Below is a small trained network, with its code and all its weights. Each question gives an input and a target symbol and asks what happens when units are switched off, that is, made to give their printed mean instead of their output.

import numpy as np


def w(rows, s, z=0):
    codes = np.array(rows[::2]) - 128.0
    scale = np.full(codes.shape[1], s)
    scale[-1] = z or s
    return codes * scale


def softmax(a):
    e = np.exp(a - a.max(-1, keepdims=True))
    return e / e.sum(-1, keepdims=True)


def log_softmax(a):
    a = a - a.max(-1, keepdims=True)
    return a - np.log(np.exp(a).sum(-1, keepdims=True))


def net(x, mask):
    ids = ['αβεζησφ'.index(c) for c in x.split()]
    T = len(ids)
    res = E[ids] + P[:T]
    u = 0
    for l in range(3):
        r = res
        for j in range(3):
            rows = slice(2 * j, 2 * j + 2)
            q, k, v = (r @ M[l][rows].T for M in (Q, K, V))
            z = softmax(np.where(np.tri(T) > 0, q @ k.T / 2**0.5, -1e9)) @ v
            o = O[l][rows]
            res = res + np.where(mask[u + j], z, o[:, -1]) @ o[:, :-1]
        u += 3
    return log_softmax(res[-1] @ U[:, :-1].T + U[:, -1])


Q, K, V, O = {}, {}, {}, {}
E = w([
[89,108,210,130,111,57,11,128,121,84],'α',
[161,28,154,198,84,193,105,181,160,54],'β',
[227,190,179,96,8,132,127,156,134,167],'ε',
[72,93,119,116,133,71,251,201,116,82],'ζ',
[135,75,227,74,145,194,132,74,117,145],'η',
[85,88,92,109,86,137,119,26,101,126],'σ',
[224,208,122,132,225,94,132,95,174,83],'φ',
],0.014)
P = w([
[81,138,202,139,99,86,146,97,236,152],'0',
[91,147,190,111,81,125,131,127,201,86],'1',
[109,134,170,103,92,140,127,137,169,78],'2',
[132,124,156,108,103,139,130,133,130,79],'3',
[152,116,140,106,114,150,132,138,93,74],'4',
[177,104,113,94,120,152,128,146,62,72],'5',
[200,84,99,102,126,153,127,150,35,74],'6',
[220,64,76,100,145,160,128,154,1,76],'7',
],0.0097)
Q[0] = w([
[147,185,3,228,145,102,247,239,202,185],'L0H1',
[52,130,102,144,159,133,132,111,163,231],'L0H1',
[207,132,180,149,135,115,137,144,135,45],'L0H2',
[107,132,87,133,216,98,152,103,114,176],'L0H2',
[86,85,102,116,148,180,158,80,102,179],'L0H3',
[94,174,39,215,132,110,88,173,165,230],'L0H3',
],0.0083)
K[0] = w([
[71,128,166,127,97,116,162,134,174,142],'L0H1',
[116,133,156,152,127,131,103,72,182,130],'L0H1',
[126,127,125,111,150,115,142,161,66,106],'L0H2',
[157,143,135,138,149,132,109,115,155,123],'L0H2',
[89,125,108,139,90,111,101,127,132,122],'L0H3',
[102,136,194,137,131,110,115,113,246,150],'L0H3',
],0.013)
V[0] = w([
[37,158,137,128,141,107,139,205,128,134],'L0H1',
[236,250,63,201,188,91,186,121,254,89],'L0H1',
[85,93,192,120,26,182,44,173,148,197],'L0H2',
[89,90,150,135,67,187,12,68,110,222],'L0H2',
[157,124,38,139,105,192,95,13,118,123],'L0H3',
[93,63,217,99,41,76,72,198,10,93],'L0H3',
],0.0048)
O[0] = w([
[164,138,105,120,183,94,129,128,159,109,98],'L0H1',
[122,166,73,85,83,234,132,161,134,2,61],'L0H1',
[77,164,139,174,90,132,188,121,103,139,212],'L0H2',
[63,175,100,185,111,175,156,137,127,157,113],'L0H2',
[138,140,77,117,93,194,117,62,158,146,83],'L0H3',
[143,73,141,176,96,73,171,146,26,162,253],'L0H3',
],0.0068,0.0048)
Q[1] = w([
[122,162,34,38,152,226,110,126,217,105],'L1H1',
[81,98,219,104,161,118,18,2,128,233],'L1H1',
[184,82,167,60,144,118,90,100,122,91],'L1H2',
[73,131,145,141,194,41,180,80,139,171],'L1H2',
[102,45,212,229,117,32,93,87,76,178],'L1H3',
[94,40,57,169,210,177,218,207,172,61],'L1H3',
],0.008)
K[1] = w([
[98,193,137,178,114,114,97,122,252,105],'L1H1',
[65,130,49,135,109,124,167,57,33,125],'L1H1',
[182,97,92,172,150,92,137,116,79,171],'L1H2',
[31,101,147,111,92,117,165,154,106,122],'L1H2',
[137,23,118,99,137,167,130,92,1,127],'L1H3',
[67,68,132,168,166,95,146,169,198,58],'L1H3',
],0.0094)
V[1] = w([
[59,147,12,118,74,120,219,57,140,110],'L1H1',
[157,113,198,109,154,176,254,169,160,153],'L1H1',
[172,148,97,137,233,73,179,92,149,143],'L1H2',
[140,144,105,135,221,117,109,122,175,120],'L1H2',
[190,126,97,136,111,119,194,153,90,130],'L1H3',
[96,107,143,71,159,219,246,35,141,123],'L1H3',
],0.0067)
O[1] = w([
[119,39,157,42,92,69,200,53,147,23,4],'L1H1',
[139,99,164,33,157,179,34,252,64,126,232],'L1H1',
[58,178,118,161,82,119,166,151,85,90,63],'L1H2',
[77,173,132,146,73,115,148,95,41,106,34],'L1H2',
[174,73,120,90,104,127,193,131,104,126,172],'L1H3',
[2,112,138,40,155,119,132,167,74,212,112],'L1H3',
],0.0064,0.0044)
Q[2] = w([
[166,115,166,255,90,132,119,125,129,136],'L2H1',
[116,83,183,158,94,95,154,161,119,154],'L2H1',
[148,212,117,117,181,141,107,82,106,119],'L2H2',
[176,95,160,93,137,117,72,78,154,158],'L2H2',
[141,106,136,66,132,153,139,242,89,80],'L2H3',
[240,122,195,149,73,175,97,144,161,117],'L2H3',
],0.0098)
K[2] = w([
[214,77,40,192,114,168,186,169,24,143],'L2H1',
[159,29,98,104,115,131,242,91,92,246],'L2H1',
[37,219,167,159,14,228,117,68,78,126],'L2H2',
[38,86,87,146,140,107,246,195,54,161],'L2H2',
[84,121,207,51,226,71,58,199,101,3],'L2H3',
[236,161,13,116,201,120,197,214,38,85],'L2H3',
],0.0052)
V[2] = w([
[122,45,109,110,82,184,161,212,105,122],'L2H1',
[92,74,89,89,47,166,169,181,137,130],'L2H1',
[190,185,127,99,29,161,142,117,151,166],'L2H2',
[90,89,96,166,56,178,86,151,55,69],'L2H2',
[167,35,117,150,56,147,36,117,151,102],'L2H3',
[220,194,149,40,3,107,167,154,140,199],'L2H3',
],0.0061)
O[2] = w([
[87,203,75,74,152,195,159,100,142,81,254],'L2H1',
[84,195,97,123,176,182,159,121,129,101,172],'L2H1',
[149,144,133,150,57,165,104,184,60,131,64],'L2H2',
[67,115,160,168,163,122,187,181,163,189,99],'L2H2',
[74,199,164,167,187,144,215,141,167,149,177],'L2H3',
[86,105,2,104,43,79,123,176,194,189,216],'L2H3',
],0.0072,0.0047)
U = w([
[145,95,180,178,89,77,154,157,110,145,3],'α',
[121,236,164,175,203,162,215,132,186,119,130],'β',
[87,160,46,132,94,79,124,174,182,179,167],'ε',
[253,149,94,67,176,138,26,67,184,53,173],'ζ',
[80,147,140,84,196,127,37,171,56,227,85],'η',
[116,64,158,42,115,24,242,102,141,65,198],'σ',
[96,151,141,160,42,156,123,137,16,82,112],'φ',
],0.0047,0.0037)

Each question gives the input, a string of symbols that net reads in full, and the target symbol t.
The units are the heads (2 rows each of Q, K, V and O). Each row of codes is followed by its name. A weight is (code - 128) times the scale printed after its matrix; where a second scale follows, it is the last column's (O and U).
mask holds one flag per head, layer by layer. A switched-off head (its flag False) gives its mean, the last column of its rows in O, instead of its output. The means were averaged over made-up inputs and are rounded, as every weight is.
A unit's drop is (log p(t) with every unit on - log p(t) with that unit switched off) / (log p(t) with every unit on - log p(t) with every unit switched off).
The circuit of an input: a set's keep is (log p(t) with only the set's units on - log p(t) with every unit switched off) / (log p(t) with every unit on - log p(t) with every unit switched off). Starting from all 9 units, units are removed one at a time, each time the one whose removal leaves the highest keep (on an exact tie, the one counted first), for as long as the keep stays at least 0.8.
units of the circuit, in order: the units of the circuit, biggest drop first
most important unit: the unit with the biggest drop
which heads matter: for each layer, one digit per head in row order, 1 if its drop is at least 0.15 and else 0, layers parted by /
drop of u: that unit's drop, to one decimal
input σ α α η β η α, target η: units of the circuit, in order => (L1H3 L1H1)
input σ α α α, target α: units of the circuit, in order => (L0H3 L2H1 L1H3 L1H1)
input β ζ φ α α σ φ, target β: units of the circuit, in order => (L1H2 L0H1 L2H2)
input α α β α, target β: most important unit => L2H3
input φ ε η η β α ε, target φ: which heads matter => 011 / 010 / 000
input σ ε φ β, target φ: units of the circuit, in order => (L1H2 L2H2 L0H1)
input σ η α α η φ σ, target φ: units of the circuit, in order => (L0H1 L1H2)
input ζ η σ ε σ ζ α β, target ζ: which heads matter => 010 / 001 / 000
input σ ζ α, target σ: which heads matter => 110 / 100 / 000
input α β ε α, target ε: which heads matter => 000 / 001 / 001
input η α φ σ σ, target φ: units of the circuit, in order => (L0H1 L1H2 L0H3 L0H2)
input η ζ σ φ η, target φ: units of the circuit, in order => (L0H1 L1H2)
input σ β α α, target β: units of the circuit, in order => (L0H3 L2H3 L1H3 L1H1)
input ζ α σ α α α ζ, target β: units of the circuit, in order => (L1H1 L2H3)
input ζ α η α β, target ζ: units of the circuit, in order => (L2H3 L0H2 L2H2 L0H3)
input ε ε ε ε α α α, target α: which heads matter => 101 / 101 / 100
input ε ζ η η η ζ, target η: units of the circuit, in order => (L1H1 L0H2)
input η η ε φ ε σ σ φ, target φ: which heads matter => 000 / 010 / 010
input ε η η α ε α η ε, target ε: units of the circuit, in order => (L2H3 L1H3)
input φ η η, target φ: which heads matter => 110 / 010 / 000
input η α ζ α β ζ, target β: units of the circuit, in order => (L1H1 L2H3 L2H1)
input σ φ η η ε, target φ: most important unit => L1H2
input β ζ φ α η ζ ε ζ, target φ: which heads matter => 111 / 111 / 010
input β ζ σ α α, target σ: drop of L1H1 => 0.9
input ε α α α ε α, target ε: drop of L1H3 => 0.1
